Look-ups in named tables: a row name and a column name give one cell, copied from the table.

bomek.csv
,rumo,fom,maluzok,fibe,tik,ses,mav,peva
bipo,4.7,3.9,1.0,4.6,1.7,3.4,3.1,7.2
zuve,4.1,3.6,3.5,4.2,1.6,5.9,2.3,5.0
lakog,8.1,3.1,2.2,2.6,6.3,3.4,1.8,6.0

What is the peva of bipo in bomek?
7.2
What is the rumo of bipo in bomek?
4.7
What is the maluzok of lakog in bomek?
2.2
What is the fom of zuve in bomek?
3.6
What is the tik of bipo in bomek?
1.7
What is the mav of zuve in bomek?
2.3
What is the tik of zuve in bomek?
1.6
What is the mav of bipo in bomek?
3.1
What is the fibe of bipo in bomek?
4.6
What is the rumo of lakog in bomek?
8.1
What is the peva of zuve in bomek?
5.0
What is the ses of zuve in bomek?
5.9
What is the fibe of zuve in bomek?
4.2
What is the fom of bipo in bomek?
3.9
What is the ses of bipo in bomek?
3.4
What is the fibe of lakog in bomek?
2.6
What is the rumo of zuve in bomek?
4.1
What is the fom of lakog in bomek?
3.1
What is the maluzok of zuve in bomek?
3.5
Row with the largest rumo: lakog

tikomop
         vitoz  faz  zov  daf  sul  fad
nitabu      85  243  100  103  105  178
fomole     141  208  139  154  130  162
fedim      197   68  169  191  153   99
mavor      193   82  169  188  152  106
rozozez    199   67  169  193  152   99
teteluz    200   50  167  189  152   89

What is the vitoz of teteluz in tikomop?
200
What is the faz of rozozez in tikomop?
67
What is the fad of nitabu in tikomop?
178
What is the vitoz of mavor in tikomop?
193
What is the daf of nitabu in tikomop?
103
What is the vitoz of nitabu in tikomop?
85
What is the faz of mavor in tikomop?
82
Row with the largest fad: nitabu

Table somu
	rolela	moved	nomu
mebafeg	-15	91	59
mur	33	50	57
malit	-49	75	94
degumib	31	61	52
pifubo	-57	37	82

What is the moved of malit in somu? 75
What is the rolela of degumib in somu? 31
What is the nomu of pifubo in somu? 82
What is the nomu of mur in somu? 57
What is the nomu of degumib in somu? 52
What is the rolela of malit in somu? -49
What is the rolela of mur in somu? 33
What is the moved of mur in somu? 50
What is the moved of degumib in somu? 61
What is the nomu of malit in somu? 94
What is the moved of mebafeg in somu? 91
What is the moved of pifubo in somu? 37
What is the rolela of mebafeg in somu? -15
What is the nomu of mebafeg in somu? 59
What is the rolela of pifubo in somu? -57

Table raf
columns: fef, tezini, tes, tor, levakeb, paneve, bimi
pek: [79139, -60850, 63558, 18582, 51675, -68854, -25557]
delemu: [-52268, -39671, -60376, 9707, -25043, -18419, 36986]
betan: [1117, -48549, -14420, -75118, 84015, -14410, -42668]
mirem: [52804, 15111, 7986, 72402, 26173, 47458, 64259]
petiduf: [34128, 43605, 63866, -29946, -65520, 69984, -15007]
gil: [88011, 31746, -39588, 53915, 53880, 6815, -52495]
mif: [-49081, 94462, 24264, -55515, 80738, 67055, 93418]
lovipe: [64626, -51971, 9426, 35583, 43817, -79137, 17858]
tem: [23593, -70592, -6601, -23580, -26046, -26845, 61799]
tuvudut: [46782, -3257, -46707, 77879, 4055, -41751, 83171]
rofi: [61334, -56795, -15812, 73926, -1123, 43999, 54543]
veg: [-1429, 5330, 94709, 10355, 37810, 43730, 66644]
zak: [77292, -56938, 41002, -61154, 77136, -40031, 65096]

petiduf, tor -> -29946
veg, paneve -> 43730
gil, tor -> 53915
tuvudut, fef -> 46782
betan, paneve -> -14410
lovipe, bimi -> 17858
gil, tezini -> 31746
veg, fef -> -1429
pek, fef -> 79139
lovipe, tor -> 35583
mif, fef -> -49081
zak, fef -> 77292
mirem, levakeb -> 26173
mirem, fef -> 52804
veg, bimi -> 66644
betan, bimi -> -42668
zak, bimi -> 65096
tuvudut, levakeb -> 4055
mirem, tor -> 72402
Row with the largest tezini: mif

